Below is a small trained network, with its code and all its weights. Each question gives an input and a class and asks what happens when units are switched off, that is, made to give their printed mean instead of their output.

import numpy as np


def w(rows, s, z=0):
    codes = np.array(rows[::2]) - 128.0
    scale = np.full(codes.shape[1], s)
    scale[-1] = z or s
    return codes * scale


def norm(h):
    return h / np.sqrt((h * h).mean(-1, keepdims=True) + 1e-5)


def f(y):
    return y / 2 * (1 + np.tanh(0.7978845608 * (y + 0.044715 * y**3)))


def log_softmax(a):
    a = a - a.max(-1, keepdims=True)
    return a - np.log(np.exp(a).sum(-1, keepdims=True))


def net(x, mask):
    res = np.array(x, float).reshape(1, 5) / 4 @ E
    u = 0
    for l in range(4):
        y = f(norm(res) @ A[l][:, :-1].T + A[l][:, -1])
        res = res + np.where(mask[u : u + 3], y, B[l][:, -1]) @ B[l][:, :-1]
        u += 3
    return log_softmax(norm(res)[-1] @ U[:, :-1].T + U[:, -1])


A, B = {}, {}
E = w([
[198,182,112,102,150,192],'x0',
[108,140,92,221,141,201],'x1',
[113,116,141,132,135,88],'x2',
[134,121,154,72,82,62],'x3',
[162,147,141,112,252,127],'x4',
],0.0031)
A[0] = w([
[72,94,146,193,85,130,111],'L0N1',
[106,120,148,150,143,125,107],'L0N2',
[162,120,104,140,255,184,5],'L0N3',
],0.0043,0.0016)
B[0] = w([
[95,112,21,178,152,101,225],'L0N1',
[161,157,111,135,74,110,128],'L0N2',
[127,252,192,200,197,128,245],'L0N3',
],0.0035,0.0013)
A[1] = w([
[138,102,104,118,152,116,133],'L1N1',
[180,205,99,108,42,254,1],'L1N2',
[180,144,81,139,85,162,101],'L1N3',
],0.0042,0.0016)
B[1] = w([
[97,175,123,104,110,119,137],'L1N1',
[252,17,68,76,185,182,255],'L1N2',
[145,68,111,125,179,112,155],'L1N3',
],0.0039,0.00086)
A[2] = w([
[116,45,133,92,2,127,6],'L2N1',
[125,139,195,7,99,38,57],'L2N2',
[107,119,166,139,116,131,96],'L2N3',
],0.0039,0.0018)
B[2] = w([
[108,150,137,161,253,145,187],'L2N1',
[113,88,173,44,141,69,252],'L2N2',
[143,141,117,131,121,152,114],'L2N3',
],0.0051,0.0019)
A[3] = w([
[162,246,176,164,246,180,7],'L3N1',
[112,111,192,40,132,34,54],'L3N2',
[118,150,116,210,130,253,43],'L3N3',
],0.0047,0.0015)
B[3] = w([
[104,254,182,228,188,178,222],'L3N1',
[150,150,212,21,97,76,251],'L3N2',
[127,151,206,47,117,38,208],'L3N3',
],0.0046,0.0031)
U = w([
[40,84,77,186,71,104,87],'0',
[203,75,78,94,120,206,39],'1',
[112,119,203,8,106,47,146],'2',
[129,232,173,173,182,164,249],'3',
],0.012,0.0013)

Each question gives the input, the list of numbers given to net, and the class t.
The units are the neurons (one row each of A and B). Each row of codes is followed by its name. A weight is (code - 128) times the scale printed after its matrix; where a second scale follows, it is the last column's (A, B and U).
mask holds one flag per neuron, layer by layer. A switched-off neuron (its flag False) gives its mean, the last column of its row in B, instead of its output. The means were averaged over made-up inputs and are rounded, as every weight is.
A unit's drop is (log p(t) with every unit on - log p(t) with that unit switched off) / (log p(t) with every unit on - log p(t) with every unit switched off).
The circuit of an input: a set's keep is (log p(t) with only the set's units on - log p(t) with every unit switched off) / (log p(t) with every unit on - log p(t) with every unit switched off). Starting from all 12 units, units are removed one at a time, each time the one whose removal leaves the highest keep (on an exact tie, the one counted first), for as long as the keep stays at least 0.8.
units of the circuit, in order: the units of the circuit, biggest drop first
unit that matters most: the unit with the biggest drop
top k neurons: the k neurons with the biggest drops, biggest first
top k neurons in layer l: the k neurons of layer l with the biggest drops, biggest first
drop of u: that unit's drop, to one decimal
input [3,-3,-8,-8,-2], class 1: top 3 neurons : (L1N2, L2N1, L1N3)
input [7,3,2,-6,-6], class 1: unit that matters most : L1N2
input [0,-7,-1,-8,-3], class 1: top 3 neurons : (L3N3, L2N1, L0N1)
input [-3,8,-2,-1,-1], class 0: units of the circuit, in order : (L3N1, L2N1)
input [-3,3,7,-5,0], class 0: top 4 neurons : (L2N1, L3N1, L0N1, L3N2)
input [-6,-6,-4,-6,-3], class 0: units of the circuit, in order : (L0N1, L3N3)
input [0,8,-3,0,-3], class 0: top 2 neurons : (L0N1, L3N2)
input [0,1,6,3,-5], class 0: top 2 neurons in layer 3 : (L3N3, L3N2)
input [1,2,-1,-8,-5], class 1: top 2 neurons : (L1N2, L3N1)
input [5,5,8,-7,-5], class 1: top 2 neurons : (L1N2, L2N1)
input [-1,3,4,5,7], class 3: top 2 neurons : (L0N3, L3N1)
input [4,0,-4,7,7], class 3: top 3 neurons : (L0N3, L3N1, L3N3)
input [2,-2,-1,-8,-4], class 1: drop of L1N2 : 1.2
input [3,4,0,2,-1], class 1: drop of L1N2 : 0.9
input [7,2,4,0,-8], class 1: drop of L1N2 : 0.7
input [-6,2,7,-5,2], class 0: drop of L2N1 : 0.2
